Below is a small trained network, with its code and all its weights. Each question gives an input and a class and asks what happens when units are switched off, that is, made to give their printed mean instead of their output.

import numpy as np


def w(rows, s, z=0):
    codes = np.array(rows[::2]) - 128.0
    scale = np.full(codes.shape[1], s)
    scale[-1] = z or s
    return codes * scale


def f(y):
    return y / 2 * (1 + np.tanh(0.7978845608 * (y + 0.044715 * y**3)))


def log_softmax(a):
    a = a - a.max(-1, keepdims=True)
    return a - np.log(np.exp(a).sum(-1, keepdims=True))


def net(x, mask):
    res = np.array(x, float).reshape(1, 6) / 4 @ E
    y = f(res @ A[0][:, :-1].T + A[0][:, -1])
    res = res + np.where(mask, y, B[0][:, -1]) @ B[0][:, :-1]
    return log_softmax(res[-1] @ U[:, :-1].T + U[:, -1])


A, B = {}, {}
E = w([
[93,84,43,144,110,255,80],'x0',
[139,222,118,75,206,142,56],'x1',
[125,126,130,128,130,128,129],'x2',
[183,85,55,192,235,102,142],'x3',
[124,128,135,129,129,133,130],'x4',
[200,57,215,126,130,142,33],'x5',
],0.0065)
A[0] = w([
[91,94,67,119,118,191,92,78],'N1',
[77,132,186,55,41,142,103,114],'N2',
[139,205,138,82,215,157,80,90],'N3',
[57,191,67,128,131,131,201,79],'N4',
[108,117,92,130,127,249,109,100],'N5',
[114,41,162,166,90,122,202,104],'N6',
[141,160,167,81,114,3,151,103],'N7',
[184,89,89,152,206,122,162,133],'N8',
[125,62,148,172,76,135,206,73],'N9',
[152,76,101,198,242,102,150,101],'N10',
[125,61,150,199,68,108,182,100],'N11',
[82,177,197,94,38,153,127,74],'N12',
[176,78,70,204,214,83,130,86],'N13',
[52,185,68,136,117,117,174,83],'N14',
[165,100,93,176,195,102,130,58],'N15',
[75,198,72,144,125,112,166,164],'N16',
[157,144,160,159,140,165,126,254],'N17',
[139,193,147,124,205,166,84,208],'N18',
[164,87,182,150,125,142,33,114],'N19',
[165,155,170,110,144,37,170,111],'N20',
[142,140,177,89,152,57,173,100],'N21',
[154,225,135,102,189,159,83,85],'N22',
[181,79,182,134,123,128,45,67],'N23',
[161,62,131,205,51,114,158,105],'N24',
[103,126,77,142,94,219,109,92],'N25',
[125,111,73,125,103,227,106,101],'N26',
[143,171,191,146,138,43,154,58],'N27',
[159,69,192,127,142,162,60,107],'N28',
],0.0072,0.0091)
B[0] = w([
[107,96,191,178,192,122,82,143],'N1',
[199,219,143,137,138,230,160,174],'N2',
[21,123,51,38,125,90,55,162],'N3',
[199,57,155,57,195,102,195,158],'N4',
[100,79,190,212,187,75,73,162],'N5',
[44,165,60,55,133,113,34,158],'N6',
[119,61,155,222,170,148,64,174],'N7',
[144,170,170,122,86,170,121,173],'N8',
[60,144,72,46,209,104,47,143],'N9',
[181,236,141,117,114,212,122,173],'N10',
[69,174,95,56,133,101,49,157],'N11',
[214,251,149,122,216,243,99,154],'N12',
[152,215,156,108,134,230,133,170],'N13',
[239,65,137,61,223,104,211,151],'N14',
[166,205,168,107,176,189,104,134],'N15',
[182,86,161,122,101,89,187,191],'N16',
[121,125,93,167,24,118,173,254],'N17',
[95,106,88,127,35,100,127,227],'N18',
[180,88,111,81,156,82,226,167],'N19',
[96,84,159,217,150,149,67,168],'N20',
[116,86,163,203,154,123,62,152],'N21',
[90,128,56,82,130,103,78,155],'N22',
[182,84,149,62,251,90,203,146],'N23',
[76,168,76,52,124,98,85,157],'N24',
[162,94,179,184,190,110,85,152],'N25',
[118,67,185,232,201,90,72,158],'N26',
[89,54,177,203,254,108,66,142],'N27',
[193,58,120,75,169,80,248,162],'N28',
],0.0064,0.008)
U = w([
[105,92,168,255,186,108,55,83],'0',
[132,142,115,140,74,124,136,248],'1',
[177,246,147,108,136,239,122,75],'2',
[178,78,129,54,171,68,214,58],'3',
[40,160,70,38,116,79,46,74],'4',
[120,136,129,171,55,120,148,191],'5',
],0.0092,0.011)

Each question gives the input, the list of numbers given to net, and the class t.
The units are the neurons (one row each of A and B). Each row of codes is followed by its name. A weight is (code - 128) times the scale printed after its matrix; where a second scale follows, it is the last column's (A, B and U).
mask holds one flag per neuron, in row order. A switched-off neuron (its flag False) gives its mean, the last column of its row in B, instead of its output. The means were averaged over made-up inputs and are rounded, as every weight is.
A unit's drop is (log p(t) with every unit on - log p(t) with that unit switched off) / (log p(t) with every unit on - log p(t) with every unit switched off).
The circuit of an input: a set's keep is (log p(t) with only the set's units on - log p(t) with every unit switched off) / (log p(t) with every unit on - log p(t) with every unit switched off). Starting from the 12 units with the biggest drops (on a tie, the unit counted first), units are removed one at a time, each time the one whose removal leaves the highest keep (on an exact tie, the one counted first), for as long as the keep stays at least 0.8.
circuit, biggest first: the units of the circuit, biggest drop first
unit that matters most: the unit with the biggest drop
top k neurons: the k neurons with the biggest drops, biggest first
input [-8,6,-2,-2,-4,-6], class 0: unit that matters most -> N7
input [0,-5,-4,-5,3,5], class 2: top 3 neurons -> [N2, N12, N18]
input [-5,2,-1,3,-5,-5], class 0: circuit, biggest first -> [N20, N7]
input [-7,-8,-1,-7,4,2], class 4: circuit, biggest first -> [N6, N11]
input [3,6,-1,-1,2,3], class 4: circuit, biggest first -> [N3, N22]
input [-8,4,-5,-4,6,-8], class 0: top 2 neurons -> [N7, N20]
input [-7,-7,6,8,1,1], class 2: circuit, biggest first -> [N10, N13]
input [2,3,-2,-4,-4,-6], class 3: top 2 neurons -> [N14, N4]
input [6,7,3,-5,-4,7], class 3: top 2 neurons -> [N28, N19]
input [4,-4,4,-5,0,-6], class 3: top 2 neurons -> [N14, N4]
input [2,-5,-5,-3,3,8], class 3: circuit, biggest first -> [N28, N23]
input [-2,-8,0,-3,2,-6], class 4: circuit, biggest first -> [N6, N9]
input [2,2,-5,5,5,7], class 3: circuit, biggest first -> [N28, N19]
input [4,4,-4,-8,0,-4], class 2: top 2 neurons -> [N12, N2]
input [1,-7,8,-1,4,-8], class 3: circuit, biggest first -> [N14, N4]
input [5,8,6,8,2,7], class 2: top 2 neurons -> [N10, N13]
input [-4,2,-2,-8,6,-4], class 2: circuit, biggest first -> [N12]
input [-3,0,5,-7,5,-4], class 2: top 2 neurons -> [N12, N2]
input [8,7,-3,2,-7,3], class 0: top 2 neurons -> [N26, N5]
input [-6,-6,-4,-1,-4,8], class 3: circuit, biggest first -> [N23]
